Below are the code and all the weights of a small trained network. Each question names an input and a class and asks about switching units off, where a switched-off unit gives its printed mean instead of its output.

import numpy as np


def w(rows, s, z=0):
    codes = np.array(rows[::2]) - 128.0
    scale = np.full(codes.shape[1], s)
    scale[-1] = z or s
    return codes * scale


def f(y):
    return y / 2 * (1 + np.tanh(0.7978845608 * (y + 0.044715 * y**3)))


def log_softmax(a):
    a = a - a.max(-1, keepdims=True)
    return a - np.log(np.exp(a).sum(-1, keepdims=True))


def net(x, mask):
    res = np.array(x, float).reshape(1, 5) / 4 @ E
    y = f(res @ A[0][:, :-1].T + A[0][:, -1])
    res = res + np.where(mask, y, B[0][:, -1]) @ B[0][:, :-1]
    return log_softmax(res[-1] @ U[:, :-1].T + U[:, -1])


A, B = {}, {}
E = w([
[197,132,77,175],'x0',
[105,72,2,102],'x1',
[129,127,128,126],'x2',
[163,229,55,68],'x3',
[121,116,141,138],'x4',
],0.0085)
A[0] = w([
[53,91,154,53,168],'N1',
[207,193,139,62,194],'N2',
[76,32,148,255,181],'N3',
[232,204,224,186,162],'N4',
[74,103,49,177,160],'N5',
[206,123,85,210,172],'N6',
[88,8,182,138,207],'N7',
[102,115,149,99,241],'N8',
[73,91,23,122,99],'N9',
[159,150,192,193,146],'N10',
[88,73,58,117,81],'N11',
[129,172,106,95,110],'N12',
[82,161,148,163,211],'N13',
[119,188,98,108,129],'N14',
[97,76,66,103,78],'N15',
[94,174,191,122,163],'N16',
[105,72,152,172,131],'N17',
[12,124,156,39,199],'N18',
[50,107,182,113,231],'N19',
[194,153,84,120,142],'N20',
[205,230,97,88,84],'N21',
[134,222,83,54,184],'N22',
[33,102,136,103,253],'N23',
[113,88,89,151,136],'N24',
[123,102,74,132,129],'N25',
[152,216,111,85,193],'N26',
[94,92,68,123,145],'N27',
[86,175,147,206,81],'N28',
],0.0087,0.0041)
B[0] = w([
[166,161,122,160,183],'N1',
[160,86,85,124,208],'N2',
[181,92,147,74,252],'N3',
[91,216,2,35,254],'N4',
[145,143,79,84,188],'N5',
[205,167,92,182,187],'N6',
[193,153,171,92,246],'N7',
[214,152,54,119,184],'N8',
[127,177,120,83,205],'N9',
[103,138,60,47,195],'N10',
[76,162,65,57,175],'N11',
[160,59,225,123,150],'N12',
[165,175,74,107,174],'N13',
[161,81,197,145,161],'N14',
[72,208,82,88,167],'N15',
[111,190,34,107,193],'N16',
[147,89,122,33,173],'N17',
[230,149,71,204,214],'N18',
[177,152,99,128,217],'N19',
[156,119,142,142,170],'N20',
[134,98,189,81,203],'N21',
[215,89,186,102,231],'N22',
[218,144,100,136,211],'N23',
[135,127,83,78,156],'N24',
[115,140,68,117,159],'N25',
[176,88,135,92,210],'N26',
[139,174,82,85,175],'N27',
[69,99,119,79,137],'N28',
],0.0053,0.0068)
U = w([
[181,178,84,144,191],'0',
[50,201,73,2,59],'1',
[177,78,178,50,130],'2',
[148,126,115,91,156],'3',
[130,150,110,113,195],'4',
[68,131,192,194,92],'5',
[5,57,209,235,7],'6',
[10,68,228,244,3],'7',
],0.007,0.0039)

Each question gives the input, the list of numbers given to net, and the class t.
The units are the neurons (one row each of A and B). Each row of codes is followed by its name. A weight is (code - 128) times the scale printed after its matrix; where a second scale follows, it is the last column's (A, B and U).
mask holds one flag per neuron, in row order. A switched-off neuron (its flag False) gives its mean, the last column of its row in B, instead of its output. The means were averaged over made-up inputs and are rounded, as every weight is.
A unit's drop is (log p(t) with every unit on - log p(t) with that unit switched off) / (log p(t) with every unit on - log p(t) with every unit switched off).
The circuit of an input: a set's keep is (log p(t) with only the set's units on - log p(t) with every unit switched off) / (log p(t) with every unit on - log p(t) with every unit switched off). Starting from the 12 units with the biggest drops (on a tie, the unit counted first), units are removed one at a time, each time the one whose removal leaves the highest keep (on an exact tie, the one counted first), for as long as the keep stays at least 0.8.
units of the circuit, in order: the units of the circuit, biggest drop first
top k neurons: the k neurons with the biggest drops, biggest first
drop of u: that unit's drop, to one decimal
input [-6,-7,2,-5,0], class 1: units of the circuit, in order	[N4 N16]
input [3,-8,3,0,-7], class 1: units of the circuit, in order	[N4 N10]
input [1,-8,-1,-8,8], class 1: units of the circuit, in order	[N4 N10]
input [-7,5,-2,2,-3], class 0: top neuron	[N18]
input [-8,6,6,5,4], class 0: units of the circuit, in order	[N18 N23]
input [-6,4,-4,-4,3], class 0: units of the circuit, in order	[N18 N23 N1]
input [2,8,-2,-8,1], class 1: units of the circuit, in order	[N11 N15]
input [1,-6,-5,8,2], class 2: top 3 neurons	[N22 N21 N26]
input [5,-4,7,7,-7], class 2: top 2 neurons	[N21 N22]
input [0,8,5,-7,0], class 1: top 2 neurons	[N11 N15]
input [-8,5,5,-3,-4], class 0: top 3 neurons	[N18 N23 N1]
input [0,8,1,-4,4], class 1: top 2 neurons	[N11 N15]
input [1,-8,-7,-5,8], class 1: top 2 neurons	[N4 N10]
input [1,-7,-5,4,-1], class 1: units of the circuit, in order	[N4]
input [-6,-3,-3,-4,-1], class 0: drop of N23	0.1
input [-8,0,-8,2,-8], class 0: drop of N1	0.1
input [3,4,1,8,2], class 2: drop of N15	0.0
